[[-0.014  0.000 -0.007  0.026  0.024  0.030  0.008 -0.014 -0.011 -0.008
   0.039  0.054]
 [-0.237 -0.019  0.006  0.041 -0.048  0.114  0.113 -0.060  0.132 -0.152
   0.143  0.091]
 [-0.056 -0.027 -0.034 -0.015  0.026  0.082  0.040  0.007  0.003 -0.056
   0.073  0.035]
 [ 0.032 -0.046 -0.087 -0.032  0.072  0.128 -0.039  0.006 -0.094 -0.036
   0.022  0.077]
 [-0.223  0.012  0.023  0.083 -0.082  0.030  0.098 -0.076  0.116 -0.114
   0.127  0.100]
 [ 0.053 -0.089 -0.126 -0.092  0.114  0.173 -0.017  0.101 -0.108 -0.044
   0.056  0.023]
 [-0.206  0.019  0.059  0.045 -0.081  0.020  0.119  0.001  0.176 -0.114
   0.145 -0.009]
 [-0.025 -0.130 -0.164 -0.120  0.113  0.222  0.012  0.068 -0.081 -0.090
   0.113  0.040]
 [-0.169  0.027  0.094  0.071 -0.059 -0.034  0.115 -0.036  0.158 -0.036
   0.105  0.013]
 [-0.068  0.002 -0.018  0.036 -0.002  0.034  0.007 -0.049 -0.013 -0.030
   0.041  0.115]
 [-0.132  0.054  0.098  0.081 -0.082 -0.043  0.095 -0.044  0.163 -0.035
   0.067  0.040]
 [-0.183  0.041  0.070  0.083 -0.058  0.009  0.076 -0.061  0.128 -0.076
   0.095  0.091]] gives 0.115

[[ 16.21  25.76 -22.29  23.12 -23.37   9.06 -17.53 -20.01  20.91   2.41]
 [-20.74 -22.08  20.96 -23.21  23.68   8.93  17.36  24.10  -6.84  13.64]
 [-17.21 -10.30  10.34 -11.43  14.19  14.89   9.22  16.59   0.37  20.12]
 [  4.10  11.37  -8.60  10.72  -5.94  20.58  -8.63  -3.25  20.19  16.55]
 [ 25.95  27.42 -25.55  28.46 -24.93  -3.33 -20.11 -19.80   9.73  -5.46]
 [  3.87   9.77  -6.52   8.84  -3.46  20.81  -6.21  -0.13  24.17  18.54]] gives 16.55

[[ -4.08  -7.82  -1.57  -1.41  17.37   0.23   1.11  -2.40  -1.24   2.57]
 [  2.72  -2.61  -2.62   0.20  -0.04  -1.54   1.88  -0.35  -1.37  -2.99]
 [  3.58  -0.89  -0.05  -0.65   5.92  -1.47  -2.01  -0.13  -1.93  -1.68]
 [ -1.85   2.38  -2.75  -0.94  -4.18   0.24   4.64  -3.62  -1.91  -0.68]
 [  1.65   1.02  -1.75  -2.43  -0.65  -1.66  -3.29  -4.79  -1.13   0.94]
 [ -5.39  -5.55  -0.05   1.98   1.82  -6.37   3.71  -3.97  -1.32   0.56]
 [ -2.72   2.39  -3.72   2.12  -7.44  -1.89   4.66  -5.57  -2.10  -1.49]
 [ -3.18  -0.47  -1.23  -2.26   9.82  -3.97   2.04  -6.45  -2.05  -1.29]
 [ -2.75   6.66  -2.37  -1.78  -5.97   1.59  -8.78  -3.52  -0.23  -1.30]
 [  1.21  -0.84  -1.03   0.38 -15.81  -0.77   2.38  -1.43  -1.20  -7.09]
 [ -4.60  13.88  -2.39   2.02  -3.80  -0.98  -2.76   1.70  -2.20   2.14]] gives -1.30

[[ 0.748  0.468 -0.398 -0.131  0.098 -0.089 -0.386  1.022]
 [-1.857 -0.528  0.625 -0.005  1.265  0.498 -1.040  0.021]
 [ 1.545 -0.011  0.611 -0.550  0.428  0.173  1.427  1.261]
 [-0.832 -0.293  2.356  0.073 -0.769 -0.283  1.041 -0.150]
 [ 1.370  0.040 -0.817  0.214 -1.136 -0.714  0.493  0.281]
 [ 0.735 -0.088  0.390 -0.145 -0.664  0.068 -1.226  0.807]] gives -0.150

[[ 0.473  1.014  0.033 -0.609 -0.026 -0.947 -0.937  0.789]
 [ 1.424  0.226 -0.755 -0.290 -0.093 -0.967  0.431  0.174]
 [ 0.179  0.110  1.423  1.041  0.924  1.422  0.423 -1.038]
 [ 0.942  1.750 -0.864 -1.435  0.923 -1.316  0.408  0.029]
 [ 1.286  0.772 -0.675 -0.251  0.856 -0.248  1.122 -0.688]
 [ 0.397  0.130  0.449  0.055  0.400  0.271  0.334 -0.148]
 [ 0.725 -1.032  0.727  0.851 -1.476 -0.297 -1.300  1.234]
 [ 0.273  0.207  1.015  0.735  0.912  1.151  0.592 -0.768]] gives -0.148

[[-0.06 -0.08 -0.05  0.01 -0.04  0.04  0.14  0.19  0.02]
 [-0.05  0.02 -0.02 -0.01  0.02 -0.04  0.04  0.04  0.00]
 [-0.03  0.24 -0.06 -0.04 -0.02 -0.17 -0.08 -0.07  0.05]
 [-0.05  0.01 -0.03 -0.01  0.02 -0.05  0.04  0.05  0.00]
 [-0.03  0.24 -0.05 -0.04 -0.03 -0.16 -0.08 -0.07  0.00]
 [-0.03  0.24 -0.05 -0.04 -0.02 -0.16 -0.08 -0.07  0.03]] gives 0.00

[[ 1.145 -2.552 -1.951 -2.382 -0.815  0.091  0.222 -0.023 -1.686  1.910]
 [ 0.489 -2.287  1.223 -1.661  1.331  0.129  1.782 -0.137  1.083 -2.649]
 [ 0.090  1.797 -2.143 -1.255  1.592 -2.199  1.135  0.880  0.052 -1.630]
 [-1.453 -0.107  1.808 -1.281 -1.100 -1.872  0.812 -2.427 -2.647 -1.070]
 [ 0.450  1.647 -2.704 -0.318 -1.921 -0.771 -0.994 -1.542  1.233  0.996]
 [ 0.275  0.800 -1.885  0.312  0.476  0.049 -1.856 -2.627 -2.468  0.223]
 [-1.065 -1.349 -2.457 -2.573 -0.427 -0.062 -0.571  1.423 -2.315 -1.366]
 [-0.486  0.487 -1.857 -2.209 -2.551  0.901  1.380 -2.573  1.508 -1.558]
 [-1.636 -1.205  0.137 -1.464 -1.602 -0.597 -1.143 -2.114  1.894  0.388]
 [ 1.893 -2.235 -2.214 -0.074  0.780  1.694  0.402  2.009 -1.161 -1.779]
 [ 1.285  1.864 -0.242  1.129  1.491  1.039 -1.500  0.495 -0.122  1.957]] gives 0.388
